After every row comes roughly how far along a hidden order it lies, from 0 to 15.
[ -6   4  13  19 -13 -28   3   4  -9 -13   9  -7  34 -32   9   6  -5 -23
 -13   6   8   0   3  -6 -14  15 -11   5   0   4 -11  -7  -4  -4   3 -27
 -12   1]
10
[  3   4 -10   1  10  29  -2   1   1   1  -6   8 -24  22  -9   6   1  -2
   7 -16 -11   3  -9   1  17  -4   4  -9  -5  -3   0   2 -19  -4   5  15
  -5  -4]
8
[  8 -16  -2 -23   9   4   1  -7   8   9  -3   7 -11   2   4  -4  -2  25
   2  17  -6  -6  18   3  -3  -8   5   1  -8 -15  15   6   0   7   1  11
  32 -12]
7
[  9 -14 -10 -34  21  35  -2 -11   8  18 -10  17 -45  35  -5  -5  10  38
  15   7 -15  -6   7   8   6 -15  13  -5 -11 -12  15  13   7   8   0  36
  31 -11]
4
[  8 -38  13 -64  19   3   6 -24   7  30  -9  16 -24   4  17 -16  22  75
  19  69 -10 -24  43   8 -38 -21  11   9 -18 -31  33  19  51  26  -9  38
  86 -23]
1
[  2   1 -17 -40  39  83  -5 -11   2  25 -26  34 -97  81 -19  -3  31  43
  39 -13 -26  -7 -19  10  14 -23  19 -18 -12  -9  10  19  15   9  -4  85
  16 -10]
1
[ -7  32  -6  60 -19 -14  -4  22  -8 -30  13 -15  33 -15 -10  13 -21 -68
 -22 -56  11  18 -31  -9  25  19 -12  -5  13  27 -29 -18 -42 -23   9 -46
 -73  18]
14
[  3 -24   3 -61  34  45   4 -20   3  34 -24  30 -70  45  -1 -13  36  69
  38  41 -18 -21  13   9 -23 -25  16  -4 -15 -25  24  20  42  24 -11  76
  66 -17]
0
[  3   4 -14  -3  13  34  -4   1   2   2  -8  10 -28  31 -12   4   2   1
   9 -19 -12   3 -15   2  20  -4   7 -11  -5  -3   0   4 -20  -2   5  18
  -6  -4]
7
[ -8  20   1  33  -5   3  -2  11 -12 -15   4  -2   5   1  -5  11  -2 -37
  -5 -31   1   7 -24  -6   8  11  -8  -6   4  14 -20  -8 -15 -12   6 -11
 -42   5]
10
[ -9  22   3  46 -17 -18  -1  15 -12 -22  11 -11  29 -20  -2  10 -12 -49
 -17 -27  10  10 -20  -8   6  16 -13  -2   9  19 -23 -14 -24 -14   6 -34
 -51  11]
12
[ -8  21   5  38 -12 -19   0  18 -11 -20  10  -9  32 -20  -1  10  -9 -45
 -15 -25   9   8 -17  -7   2  19 -13  -2   7  16 -22 -12 -18 -13   5 -28
 -41  10]
11
[-10  28  -2  39  -6   6  -3  14 -13 -20   4  -3   4   4  -9  13  -4 -47
  -6 -41   2  10 -31  -7  14  12 -10  -8   6  19 -25 -11 -27 -15   7 -13
 -54  10]
11
[ -5  18   5  50 -26 -41   0  16  -6 -28  19 -21  60 -41   4  10 -24 -55
 -30 -26  16  12  -8  -9   6  20 -16   4  13  20 -21 -17 -28 -18   7 -59
 -47  14]
14
[ -5  30  -6  61 -23 -23  -4  22  -7 -33  18 -19  44 -23  -7  14 -27 -68
 -29 -54  12  19 -26  -9  26  22 -14  -3  17  27 -27 -18 -45 -24  10 -57
 -72  18]
15
[ 11 -30   4 -38   8  -7   3 -13  12  12   0   5  -1  -8  12  -9  -1  44
   2  40  -4 -11  34   6 -16 -11   6   7 -11 -22  25  10  18  14  -2   7
  52 -16]
6
[ 10 -18  -5 -29  13  13   0 -10  10  14  -4  10 -20  13   2  -5   2  35
   7  19  -9  -6  16   6   0 -12   8   0 -10 -18  17  10   7   9  -1  16
  37 -13]
6
[  8  -6 -13 -19  15  31  -3  -6   8  11  -7  12 -42  28  -7  -1   3  21
  11  -5 -12  -2   2   6  14 -12  10  -7  -7  -9  10   8  -6   4   2  26
  16  -8]
6
[  8 -18  -6 -40  22  35  -1 -14   8  23 -12  18 -46  35  -1  -8  15  45
  18  17 -15 -11  11   9  -1 -18  14  -4 -13 -15  18  15  16  12  -3  43
  44 -13]
3
[ 10 -24  -3 -39  16  17   1 -15  10  21  -5  12 -24  13   5  -8   7  45
   9  30 -11 -11  24   8  -9 -17  10   2 -13 -18  21  13  18  12  -2  21
  45 -14]
5
[ -6  26  -3  59 -23 -25  -3  19  -7 -29  16 -19  42 -27  -5  13 -25 -64
 -26 -46  13  17 -22  -9  20  21 -15  -2  15  25 -25 -19 -40 -22   9 -53
 -68  16]
15
[  4 -12  -8 -46  34  59  -2 -15   3  27 -19  28 -72  57  -8  -7  27  52
  32  13 -21 -12   0   9  -2 -21  18  -9 -15 -14  17  18  24  14  -5  69
  40 -14]
1
[ 10 -13 -10 -25  13  29  -2  -9   9  14  -8  12 -32  27  -4  -4   5  31
  10   2 -12  -4   6   6   7 -12  13  -4  -9 -12  15  10   0   7   0  25
  27 -10]
6
[ -7  22   3  46 -20 -30  -1  17  -9 -24  13 -15  40 -27  -1  10 -17 -53
 -21 -31  13  12 -17  -8   8  18 -15   0  11  19 -21 -15 -26 -15   6 -43
 -53  13]
13
[ -5  18  -7  17   6  26  -3   8  -9 -10  -2   6 -17  21 -11  11   2 -26
   4 -31  -7   8 -26  -3  17   4  -2 -11  -1   8 -15  -4 -26  -9   6   5
 -36   1]
9
[ 10 -17  -7 -30  13  17  -1 -11   9  15  -6  11 -26  18   0  -6   5  36
   9  14 -10  -7  15   7   1 -12  12  -2 -10 -14  17  11   6   9  -1  21
  36 -11]
5
[  9 -26   0 -46  20  21   1 -24   8  25  -9  17 -34  21   6 -10  16  52
  16  34 -12 -14  24   8 -14 -17  13   1 -15 -21  24  17  29  17  -4  32
  58 -17]
3
[ 10 -22  -4 -35  15  17   0 -13  10  19  -7  12 -25  16   3  -7   7  44
   9  22 -10  -9  19   7  -4 -14  11   0 -12 -16  22  12  15  12  -2  24
  43 -13]
5
[  3  -1  -6  -1   8  17  -1  -1   2   1  -4   6 -16  10  -4   3   2   2
   5  -5  -8   1  -4   1   9  -2   3  -6  -6  -5   2   2 -13  -2   4  10
   3  -6]
8
[  4 -18  -5 -47  27  41  -1 -17   5  25 -15  23 -57  41  -2  -8  22  52
  25  22 -18 -13  11   9  -8 -20  15  -4 -15 -16  21  18  27  15  -5  54
  48 -16]
2
[  7 -13  -1 -15   6   1   1  -5   5   6  -1   4  -2  -2   4  -2   0  19
   1  17  -5  -4  14   2  -3  -8   4   1  -8 -13  10   4  -1   5   2   5
  23 -11]
7
[ 11 -21  -3 -35  14  11   1 -12  10  16  -4  10 -21   8   3  -7   3  40
   7  23  -8  -9  21   6  -5 -13  10   1 -11 -14  19  11  10  10  -1  17
  41 -13]
5
[ -9  26   0  46 -13  -9  -2  17 -11 -23   9  -9  22 -10  -6  11 -12 -54
 -14 -43   8  11 -23  -8  13  15 -12  -5  11  20 -26 -13 -27 -16   7 -27
 -56  15]
12
[  9 -21  -3 -44  18  23   0 -19   9  21  -7  15 -32  19   3  -8  11  50
  15  26 -13 -12  21   8  -7 -16  13   0 -13 -18  21  15  21  14  -3  33
  48 -14]
4
[  6 -18   6 -18   0 -15   4  -6   5   4   3   1  12 -18  11  -3  -3  22
  -3  32  -2  -6  24   1 -13  -3   0   5  -9 -16  13   4   2   8   1  -8
  31 -12]
7
[ -7  25  -1  51 -17 -19  -2  18  -8 -28  14 -14  37 -22  -5  12 -19 -61
 -23 -37  11  13 -22  -8  13  18 -14  -2  14  22 -26 -16 -32 -18   7 -42
 -57  15]
13
[ -9  25   1  46 -16 -15  -2  17 -10 -24  12 -12  31 -19  -6  12 -15 -57
 -17 -38  10  14 -24  -7  11  17 -13  -3  12  22 -24 -15 -27 -18   7 -35
 -55  14]
13
[ -6   5  13  22 -15 -31   3   6 -10 -13  10  -9  38 -34   9   6  -7 -27
 -14   5   9   0   1  -7 -14  12 -13   5   3   7 -11  -9  -4  -5   3 -33
 -15   5]
10
[ -9  20   5  34 -14 -12   0  12 -11 -18   8  -8  19 -16  -1   9  -8 -39
 -12 -22   7   7 -17  -8   1  14 -12  -1   6  16 -20 -12 -16 -12   5 -25
 -41   8]
11
